Below are the code and all the weights of a small trained network. Each question names an input and a target symbol and asks about switching units off, where a switched-off unit gives its printed mean instead of its output.

import numpy as np


def w(rows, s, z=0):
    codes = np.array(rows[::2]) - 128.0
    scale = np.full(codes.shape[1], s)
    scale[-1] = z or s
    return codes * scale


def f(y):
    return np.maximum(y, 0)


def softmax(a):
    e = np.exp(a - a.max(-1, keepdims=True))
    return e / e.sum(-1, keepdims=True)


def log_softmax(a):
    a = a - a.max(-1, keepdims=True)
    return a - np.log(np.exp(a).sum(-1, keepdims=True))


def net(x, mask):
    ids = ['ΓΛΞΨαβδεηθμπστφω'.index(c) for c in x.split()]
    T = len(ids)
    res = E[ids] + P[:T]
    u = 0
    for l in range(2):
        q, k, v = (res @ M[l].T for M in (Q, K, V))
        z = softmax(np.where(np.tri(T) > 0, q @ k.T / 2**0.5, -1e9)) @ v
        res = res + np.where(mask[u], z, O[l][:, -1]) @ O[l][:, :-1]
        u += 1
        y = f(res @ A[l][:, :-1].T + A[l][:, -1])
        res = res + np.where(mask[u : u + 8], y, B[l][:, -1]) @ B[l][:, :-1]
        u += 8
    return log_softmax(res[-1] @ U[:, :-1].T + U[:, -1])


Q, K, V, O, A, B = {}, {}, {}, {}, {}, {}
E = w([
[107,138,87,106,89,115,134,177,45],'Γ',
[89,152,238,161,174,105,146,123,170],'Λ',
[167,131,58,74,66,127,143,165,123],'Ξ',
[69,101,119,77,112,126,154,181,89],'Ψ',
[202,138,122,152,90,148,115,244,151],'α',
[168,94,109,88,107,99,110,119,21],'β',
[135,58,194,101,72,181,160,166,142],'δ',
[101,141,163,185,171,20,98,109,134],'ε',
[111,90,136,36,57,165,158,121,105],'η',
[118,110,82,146,187,129,135,247,104],'θ',
[87,98,180,66,50,148,156,124,46],'μ',
[64,137,129,206,206,81,68,126,132],'π',
[174,95,129,106,87,151,158,181,136],'σ',
[114,88,107,82,54,173,44,48,14],'τ',
[165,84,74,89,178,82,103,187,87],'φ',
[60,154,174,178,157,61,145,109,118],'ω',
],0.015)
P = w([
[136,125,136,134,240,239,195,114,2],'0',
[92,104,110,119,157,134,92,152,94],'1',
[108,109,121,106,129,104,99,158,109],'2',
[116,112,121,110,116,94,96,156,127],'3',
[126,114,130,101,102,78,100,155,137],'4',
[137,120,141,101,92,66,102,154,143],'5',
[144,128,145,99,91,71,102,157,158],'6',
],0.0094)
Q[0] = w([
[27,89,233,185,254,32,37,119,70],'0.h0',
[222,98,79,153,143,113,187,211,133],'0.h0',
],0.006)
K[0] = w([
[183,137,100,130,254,207,193,108,32],'0.h0',
[141,133,116,119,163,97,111,201,170],'0.h0',
],0.0081)
V[0] = w([
[105,126,185,176,138,187,176,164,193],'0.h0',
[35,133,189,84,49,177,160,2,119],'0.h0',
],0.0075)
O[0] = w([
[50,231,78,2,100,239,189,91,114,18],'0.h0',
[198,249,104,180,97,127,209,201,40,3],'0.h0',
],0.0061,0.0034)
A[0] = w([
[83,102,221,244,249,64,102,22,172,121],'0.n0',
[121,78,111,125,131,88,75,177,160,169],'0.n1',
[77,115,52,192,100,115,75,72,139,140],'0.n2',
[60,116,137,157,127,33,58,93,234,76],'0.n3',
[128,64,175,65,132,114,101,69,86,49],'0.n4',
[128,45,81,15,164,157,126,143,102,224],'0.n5',
[127,111,73,63,124,186,135,210,57,214],'0.n6',
[86,77,206,102,2,103,134,177,76,254],'0.n7',
],0.0064,0.0032)
B[0] = w([
[124,106,209,147,92,2,178,107,99,200],'0.n0',
[98,122,146,119,145,169,157,159,69,221],'0.n1',
[129,127,178,50,160,82,117,121,120,156],'0.n2',
[115,106,139,92,112,130,202,114,143,198],'0.n3',
[141,150,98,131,93,161,136,114,187,174],'0.n4',
[184,88,112,154,99,192,110,97,88,241],'0.n5',
[115,29,110,119,132,160,155,126,114,213],'0.n6',
[125,64,131,104,198,119,84,149,113,254],'0.n7',
],0.0094,0.0097)
Q[1] = w([
[173,60,114,177,157,139,156,148,70],'1.h0',
[232,123,36,41,32,253,12,142,108],'1.h0',
],0.0052)
K[1] = w([
[216,90,114,104,166,132,46,128,101],'1.h0',
[126,146,128,78,77,88,1,208,193],'1.h0',
],0.0058)
V[1] = w([
[59,125,218,154,231,42,100,176,116],'1.h0',
[43,135,134,96,255,212,169,137,93],'1.h0',
],0.0068)
O[1] = w([
[143,144,161,101,56,140,97,144,16,99],'1.h0',
[251,202,80,105,129,139,152,78,107,254],'1.h0',
],0.011,0.008)
A[1] = w([
[127,115,113,225,153,120,217,177,92,90],'1.n0',
[183,140,60,125,195,117,132,142,129,221],'1.n1',
[119,79,144,93,174,147,177,123,206,184],'1.n2',
[152,192,170,205,103,58,144,219,123,159],'1.n3',
[92,62,160,126,126,137,111,132,92,251],'1.n4',
[160,167,148,242,173,104,31,149,117,116],'1.n5',
[2,99,170,201,142,92,124,159,148,78],'1.n6',
[100,166,117,143,185,66,130,82,232,75],'1.n7',
],0.0094,0.002)
B[1] = w([
[124,99,131,159,144,149,89,139,167,166],'1.n0',
[128,122,141,109,102,144,117,139,174,218],'1.n1',
[137,141,106,134,121,110,137,147,52,210],'1.n2',
[157,132,120,149,183,135,61,156,122,163],'1.n3',
[136,136,94,95,95,165,139,148,182,254],'1.n4',
[153,127,114,67,81,99,247,190,146,140],'1.n5',
[126,168,128,202,80,172,129,125,153,154],'1.n6',
[78,91,101,121,154,202,138,79,143,160],'1.n7',
],0.013,0.015)
U = w([
[145,141,150,131,171,107,116,70,155,210],'Γ',
[134,125,172,84,62,65,254,143,147,108],'Λ',
[61,119,144,105,174,160,153,85,124,57],'Ξ',
[129,174,144,165,80,165,69,132,140,47],'Ψ',
[130,129,145,187,67,120,209,102,153,137],'α',
[180,183,102,139,104,85,170,150,160,1],'β',
[141,121,146,133,121,98,195,53,97,99],'δ',
[130,240,100,116,73,152,172,97,115,135],'ε',
[145,78,79,124,131,207,85,158,158,180],'η',
[124,118,142,195,131,145,81,120,151,82],'θ',
[84,188,114,108,104,188,155,95,167,68],'μ',
[133,112,131,176,188,106,150,181,128,14],'π',
[128,70,189,151,198,88,99,84,114,138],'σ',
[148,110,133,72,87,72,204,175,70,168],'τ',
[137,167,106,168,182,117,89,116,48,217],'φ',
[84,119,110,198,153,172,142,110,91,74],'ω',
],0.0075,0.0037)

Each question gives the input, a string of symbols that net reads in full, and the target symbol t.
The units are the heads (2 rows each of Q, K, V and O) and the neurons (one row each of A and B). Each row of codes is followed by its name. A weight is (code - 128) times the scale printed after its matrix; where a second scale follows, it is the last column's (O, A, B and U).
mask holds one flag per unit, layer by layer, with each layer's heads first. A switched-off unit (its flag False) gives its mean, the last column of its rows in O or B, instead of its output. The means were averaged over made-up inputs and are rounded, as every weight is.
A unit's drop is (log p(t) with every unit on - log p(t) with that unit switched off) / (log p(t) with every unit on - log p(t) with every unit switched off).
The circuit of an input: a set's keep is (log p(t) with only the set's units on - log p(t) with every unit switched off) / (log p(t) with every unit on - log p(t) with every unit switched off). Starting from the 12 units with the biggest drops (on a tie, the unit counted first), units are removed one at a time, each time the one whose removal leaves the highest keep (on an exact tie, the one counted first), for as long as the keep stays at least 0.8.
circuit, biggest first: the units of the circuit, biggest drop first
unit that matters most: the unit with the biggest drop
top k neurons: the k neurons with the biggest drops, biggest first
k most important neurons of layer l: the k neurons of layer l with the biggest drops, biggest first
input φ τ τ τ Ξ π, target α: circuit, biggest first : [0.h0, 1.n6, 0.n0]
input Ξ Ξ θ Γ φ θ ε, target ω: top neuron : [1.n7]
input η τ μ τ, target τ: circuit, biggest first : [0.h0, 1.n5, 0.n3]
input φ θ η φ, target τ: circuit, biggest first : [0.h0, 0.n3, 0.n0, 1.n2]
input θ φ Γ ω, target δ: 4 most important neurons of layer 0 : [0.n5, 0.n0, 0.n6, 0.n3]
input Ξ Ξ η π, target ω: top 2 neurons : [1.n7, 1.n6]
input π μ δ ε, target τ: top 3 neurons : [0.n0, 0.n3, 1.n3]
input β φ η β ε Λ Λ, target θ: top 3 neurons : [1.n6, 1.n3, 0.n0]
input Γ Ψ σ Ξ δ Λ, target σ: top 3 neurons : [0.n0, 1.n3, 1.n4]
input Ξ Λ δ τ Γ ω, target ω: 2 most important neurons of layer 1 : [1.n7, 1.n6]
input δ Ξ π, target μ: top 2 neurons : [1.n7, 0.n5]
input ε β π ε, target Ψ: 4 most important neurons of layer 0 : [0.n0, 0.n7, 0.n1, 0.n6]
input τ Ξ Ψ ε, target π: 2 most important neurons of layer 1 : [1.n3, 1.n5]
input ε δ π, target Ψ: 2 most important neurons of layer 1 : [1.n6, 1.n3]
input Ψ π τ Λ Ξ Λ, target Γ: 4 most important neurons of layer 0 : [0.n6, 0.n0, 0.n5, 0.n4]
input μ Ξ σ ε, target β: top neuron : [1.n5]
input φ μ φ φ φ φ Λ, target α: 2 most important neurons of layer 0 : [0.n0, 0.n3]
input σ Ψ φ α ε, target Ξ: top 2 neurons : [1.n7, 0.n5]
input Γ φ Ξ π Λ φ, target τ: top 3 neurons : [0.n3, 1.n0, 1.n7]
input δ ω ε, target μ: unit that matters most : 0.h0
input μ δ τ δ θ ε Λ, target β: 2 most important neurons of layer 1 : [1.n5, 1.n3]
input Λ φ τ μ τ, target τ: 2 most important neurons of layer 0 : [0.n3, 0.n5]
input φ θ θ Λ φ ω, target α: top 2 neurons : [1.n6, 0.n0]
input Ψ Λ θ π, target Γ: 2 most important neurons of layer 0 : [0.n0, 0.n5]
input τ η θ σ η σ π, target π: top 2 neurons : [1.n3, 1.n5]
input ω Λ φ Λ, target φ: 3 most important neurons of layer 1 : [1.n3, 1.n4, 1.n1]
input σ θ φ ω, target Ξ: unit that matters most : 1.n7
